Below are the code and all the weights of a small trained network. Each question names an input and a target symbol and asks about switching units off, where a switched-off unit gives its printed mean instead of its output.

import numpy as np


def w(rows, s, z=0):
    codes = np.array(rows[::2]) - 128.0
    scale = np.full(codes.shape[1], s)
    scale[-1] = z or s
    return codes * scale


def norm(h):
    return h / np.sqrt((h * h).mean(-1, keepdims=True) + 1e-5)


def f(y):
    return np.maximum(y, 0)


def softmax(a):
    e = np.exp(a - a.max(-1, keepdims=True))
    return e / e.sum(-1, keepdims=True)


def log_softmax(a):
    a = a - a.max(-1, keepdims=True)
    return a - np.log(np.exp(a).sum(-1, keepdims=True))


def net(x, mask):
    ids = ['ΛΞΩεζηθστφ'.index(c) for c in x.split()]
    T = len(ids)
    res = E[ids] + P[:T]
    u = 0
    for l in range(2):
        q, k, v = (norm(res) @ M[l].T for M in (Q, K, V))
        z = softmax(np.where(np.tri(T) > 0, q @ k.T / 2**0.5, -1e9)) @ v
        res = res + np.where(mask[u], z, O[l][:, -1]) @ O[l][:, :-1]
        u += 1
        y = f(norm(res) @ A[l][:, :-1].T + A[l][:, -1])
        res = res + np.where(mask[u : u + 4], y, B[l][:, -1]) @ B[l][:, :-1]
        u += 4
    return log_softmax(norm(res)[-1] @ U[:, :-1].T + U[:, -1])


Q, K, V, O, A, B = {}, {}, {}, {}, {}, {}
E = w([
[108,136,165,98,169,125],'Λ',
[121,208,116,117,123,97],'Ξ',
[143,148,116,60,137,224],'Ω',
[175,132,154,129,163,188],'ε',
[152,140,80,253,80,124],'ζ',
[159,86,166,116,47,109],'η',
[200,202,174,211,166,117],'θ',
[156,81,175,190,185,98],'σ',
[100,179,237,107,88,111],'τ',
[141,118,186,143,238,57],'φ',
],0.019)
P = w([
[39,164,78,254,171,216],'0',
[166,73,174,194,169,144],'1',
[162,101,138,93,132,175],'2',
[157,114,138,64,144,178],'3',
[191,164,142,59,128,196],'4',
[194,178,134,57,140,202],'5',
[217,190,125,64,118,199],'6',
],0.0078)
Q[0] = w([
[147,204,240,210,109,196],'L0H0',
[59,80,127,162,3,97],'L0H0',
],0.0069)
K[0] = w([
[5,162,142,185,153,151],'L0H0',
[169,134,134,87,115,60],'L0H0',
],0.011)
V[0] = w([
[102,227,141,77,68,254],'L0H0',
[15,190,115,176,218,89],'L0H0',
],0.0053)
O[0] = w([
[164,192,145,51,207,106,101],'L0H0',
[60,1,154,57,137,78,254],'L0H0',
],0.0083,0.0058)
A[0] = w([
[214,56,199,189,100,61,253],'L0N0',
[206,118,160,156,136,186,197],'L0N1',
[162,46,4,253,78,171,90],'L0N2',
[199,73,145,17,235,71,191],'L0N3',
],0.0062,0.0021)
B[0] = w([
[116,162,109,32,180,107,223],'L0N0',
[79,87,109,1,165,198,166],'L0N1',
[203,122,163,141,54,141,151],'L0N2',
[165,203,78,123,79,129,255],'L0N3',
],0.01,0.0096)
Q[1] = w([
[102,48,144,219,95,53],'L1H0',
[254,136,248,75,89,165],'L1H0',
],0.0073)
K[1] = w([
[172,86,8,23,144,79],'L1H0',
[3,103,160,239,163,186],'L1H0',
],0.008)
V[1] = w([
[126,123,54,91,191,128],'L1H0',
[93,201,58,90,55,7],'L1H0',
],0.013)
O[1] = w([
[108,216,27,254,178,152,160],'L1H0',
[92,179,241,227,155,198,2],'L1H0',
],0.008,0.006)
A[1] = w([
[255,181,38,170,38,147,254],'L1N0',
[219,97,168,24,96,28,140],'L1N1',
[93,225,183,72,192,212,207],'L1N2',
[153,187,177,34,131,168,147],'L1N3',
],0.0069,0.0029)
B[1] = w([
[64,89,222,81,254,225,178],'L1N0',
[111,99,169,142,144,162,254],'L1N1',
[42,125,128,145,163,106,208],'L1N2',
[116,131,127,95,178,115,219],'L1N3',
],0.011,0.0097)
U = w([
[85,134,44,195,138,60,124],'Λ',
[119,183,146,245,120,159,57],'Ξ',
[166,176,116,151,162,138,67],'Ω',
[171,221,45,91,125,183,87],'ε',
[105,119,181,109,103,84,127],'ζ',
[221,94,168,175,150,182,152],'η',
[149,152,32,102,124,189,96],'θ',
[178,21,50,121,65,71,93],'σ',
[169,126,185,136,142,114,207],'τ',
[24,28,92,166,166,161,253],'φ',
],0.012,0.0046)

Each question gives the input, a string of symbols that net reads in full, and the target symbol t.
The units are the heads (2 rows each of Q, K, V and O) and the neurons (one row each of A and B). Each row of codes is followed by its name. A weight is (code - 128) times the scale printed after its matrix; where a second scale follows, it is the last column's (O, A, B and U).
mask holds one flag per unit, layer by layer, with each layer's heads first. A switched-off unit (its flag False) gives its mean, the last column of its rows in O or B, instead of its output. The means were averaged over made-up inputs and are rounded, as every weight is.
A unit's drop is (log p(t) with every unit on - log p(t) with that unit switched off) / (log p(t) with every unit on - log p(t) with every unit switched off).
The circuit of an input: a set's keep is (log p(t) with only the set's units on - log p(t) with every unit switched off) / (log p(t) with every unit on - log p(t) with every unit switched off). Starting from all 10 units, units are removed one at a time, each time the one whose removal leaves the highest keep (on an exact tie, the one counted first), for as long as the keep stays at least 0.8.
units of the circuit, in order: the units of the circuit, biggest drop first
most important unit: the unit with the biggest drop
top k neurons: the k neurons with the biggest drops, biggest first
top k neurons in layer l: the k neurons of layer l with the biggest drops, biggest first
drop of u: that unit's drop, to one decimal
input σ ε σ, target σ: units of the circuit, in order : L1H0, L0N2
input ε φ φ σ φ φ, target ε: most important unit : L1H0
input σ σ φ φ σ τ, target σ: top 4 neurons : L0N2, L0N3, L1N0, L1N2
input φ η Ω ζ τ φ Ω, target φ: units of the circuit, in order : L1N2, L1H0
input σ ζ φ φ, target σ: units of the circuit, in order : L1H0, L0N3, L0N2
input φ σ φ τ Λ Ξ Ω, target φ: units of the circuit, in order : L0N0, L1N0
input φ φ Λ τ θ φ ζ, target φ: top 3 neurons : L1N0, L0N3, L0N1
input φ φ φ ε φ φ η, target φ: units of the circuit, in order : L1H0, L0N3
input φ φ φ, target Λ: top 2 neurons : L1N0, L1N1
input φ Λ φ Ξ, target Ξ: units of the circuit, in order : L1H0, L0N0, L0N1
input φ ζ ζ ε ζ τ, target φ: top 3 neurons in layer 0 : L0N3, L0N0, L0N2
input φ ε ζ Ω σ ε, target φ: top 2 neurons in layer 1 : L1N2, L1N0
input φ θ φ, target Λ: top 4 neurons : L0N0, L1N0, L0N1, L0N2
input φ ζ φ ε τ, target φ: most important unit : L0N3
input Λ φ φ Λ φ Λ ζ, target φ: top 3 neurons : L1N0, L0N3, L0N0
input ζ τ φ Ξ, target ζ: top 2 neurons : L0N2, L0N3
input φ τ τ ε σ Ξ, target φ: top 2 neurons in layer 0 : L0N0, L0N3
input φ φ φ φ τ φ Ξ, target φ: drop of L0N2 : 0.0
input σ ε σ φ σ, target σ: drop of L0H0 : 0.3
input τ φ φ ζ, target η: drop of L0N2 : 0.5
